Here is a tiny trained network, its code and every weight. The questions are about switching its units off for an input and a class, where a switched-off unit gives its printed mean instead of its output.

import numpy as np


def w(rows, s, z=0):
    codes = np.array(rows[::2]) - 128.0
    scale = np.full(codes.shape[1], s)
    scale[-1] = z or s
    return codes * scale


def f(y):
    return np.maximum(y, 0)


def log_softmax(a):
    a = a - a.max(-1, keepdims=True)
    return a - np.log(np.exp(a).sum(-1, keepdims=True))


def net(x, mask):
    res = np.array(x, float).reshape(1, 6) / 4 @ E
    y = f(res @ A[0][:, :-1].T + A[0][:, -1])
    res = res + np.where(mask, y, B[0][:, -1]) @ B[0][:, :-1]
    return log_softmax(res[-1] @ U[:, :-1].T + U[:, -1])


A, B = {}, {}
E = w([
[125,126,130,128,128,127,128,127,131,129,128],'x0',
[132,127,129,126,129,124,130,128,127,130,126],'x1',
[197,238,115,234,33,23,9,6,69,188,165],'x2',
[88,218,235,226,236,30,95,183,198,11,33],'x3',
[3,188,235,56,75,54,216,158,8,84,244],'x4',
[131,122,129,127,123,123,128,130,127,124,126],'x5',
],0.0068)
A[0] = w([
[67,222,195,155,41,28,85,46,21,138,226,56],'N0',
[190,18,59,97,221,240,155,203,246,110,22,225],'N1',
[85,235,242,231,247,22,88,192,212,1,26,151],'N2',
[10,96,209,21,149,146,249,236,62,68,192,157],'N3',
[156,42,31,40,26,217,159,84,67,241,216,254],'N4',
[6,87,212,22,158,148,250,239,65,65,186,141],'N5',
[157,47,46,50,32,211,154,92,70,229,206,242],'N6',
[245,171,49,232,92,103,4,25,169,194,76,177],'N7',
[50,234,207,162,30,21,80,34,11,135,239,52],'N8',
[197,19,57,106,221,240,145,202,246,112,22,224],'N9',
[248,172,51,233,92,98,11,25,174,191,69,134],'N10',
],0.0062,0.0064)
B[0] = w([
[136,241,81,95,143,75,237,241,19,220,64,182],'N0',
[99,247,87,89,148,74,247,243,12,228,63,251],'N1',
[56,105,251,245,251,18,113,166,141,19,48,252],'N2',
[6,18,184,60,157,204,54,44,213,81,240,230],'N3',
[192,123,6,19,2,250,138,85,133,235,243,253],'N4',
[6,16,196,79,164,201,46,38,223,65,237,229],'N5',
[213,144,15,56,8,236,126,134,146,193,220,241],'N6',
[252,84,73,229,61,98,28,35,223,54,51,241],'N7',
[125,249,84,88,163,46,249,252,8,232,38,189],'N8',
[123,247,93,101,150,62,244,246,12,222,52,251],'N9',
[252,43,84,223,57,131,18,22,235,45,78,233],'N10',
],0.0066,0.017)
U = w([
[171,254,24,27,58,145,249,251,3,250,130,254],'0',
[80,253,203,210,242,4,242,254,8,171,5,209],'1',
[61,12,109,34,73,232,49,8,224,148,231,119],'2',
[18,13,251,170,242,97,41,80,228,9,168,82],'3',
[248,54,32,168,25,193,15,12,244,130,147,48],'4',
[205,26,206,245,184,31,4,15,244,18,24,5],'5',
],0.0063,0.0037)

Each question gives the input, the list of numbers given to net, and the class t.
The units are the neurons (one row each of A and B). Each row of codes is followed by its name. A weight is (code - 128) times the scale printed after its matrix; where a second scale follows, it is the last column's (A, B and U).
mask holds one flag per neuron, in row order. A switched-off neuron (its flag False) gives its mean, the last column of its row in B, instead of its output. The means were averaged over made-up inputs and are rounded, as every weight is.
A unit's drop is (log p(t) with every unit on - log p(t) with that unit switched off) / (log p(t) with every unit on - log p(t) with every unit switched off).
The circuit of an input: a set's keep is (log p(t) with only the set's units on - log p(t) with every unit switched off) / (log p(t) with every unit on - log p(t) with every unit switched off). Starting from all 11 units, units are removed one at a time, each time the one whose removal leaves the highest keep (on an exact tie, the one counted first), for as long as the keep stays at least 0.8.
units of the circuit, in order: the units of the circuit, biggest drop first
k most important neurons: the k neurons with the biggest drops, biggest first
drop when u is switched off: that unit's drop, to one decimal
input [6,5,-7,6,1,0], class 3: units of the circuit, in order -> N5
input [-8,8,0,-5,-7,-8], class 0: 2 most important neurons -> N9, N1
input [-8,-2,-6,1,5,-6], class 3: 2 most important neurons -> N4, N6
input [6,-3,1,2,-8,-2], class 5: 3 most important neurons -> N10, N7, N8
input [-5,-5,-8,1,0,7], class 1: 2 most important neurons -> N1, N9
input [5,-1,-8,7,2,7], class 3: 2 most important neurons -> N5, N3
input [4,0,1,6,-6,4], class 5: 2 most important neurons -> N10, N7
input [3,7,0,4,5,-3], class 3: 2 most important neurons -> N9, N1
input [-4,2,1,-7,-3,3], class 4: 2 most important neurons -> N8, N0
input [7,-2,7,-3,0,-1], class 4: 3 most important neurons -> N10, N7, N1
input [4,7,0,-6,2,-8], class 2: 2 most important neurons -> N9, N1
input [2,-8,0,-2,7,-1], class 2: drop when N5 is switched off -> 1.1
input [6,6,0,-4,6,1], class 2: drop when N3 is switched off -> 0.8
input [-7,5,8,-8,-1,-1], class 4: units of the circuit, in order -> N7
input [2,-7,7,8,-7,-4], class 5: drop when N5 is switched off -> 0.0
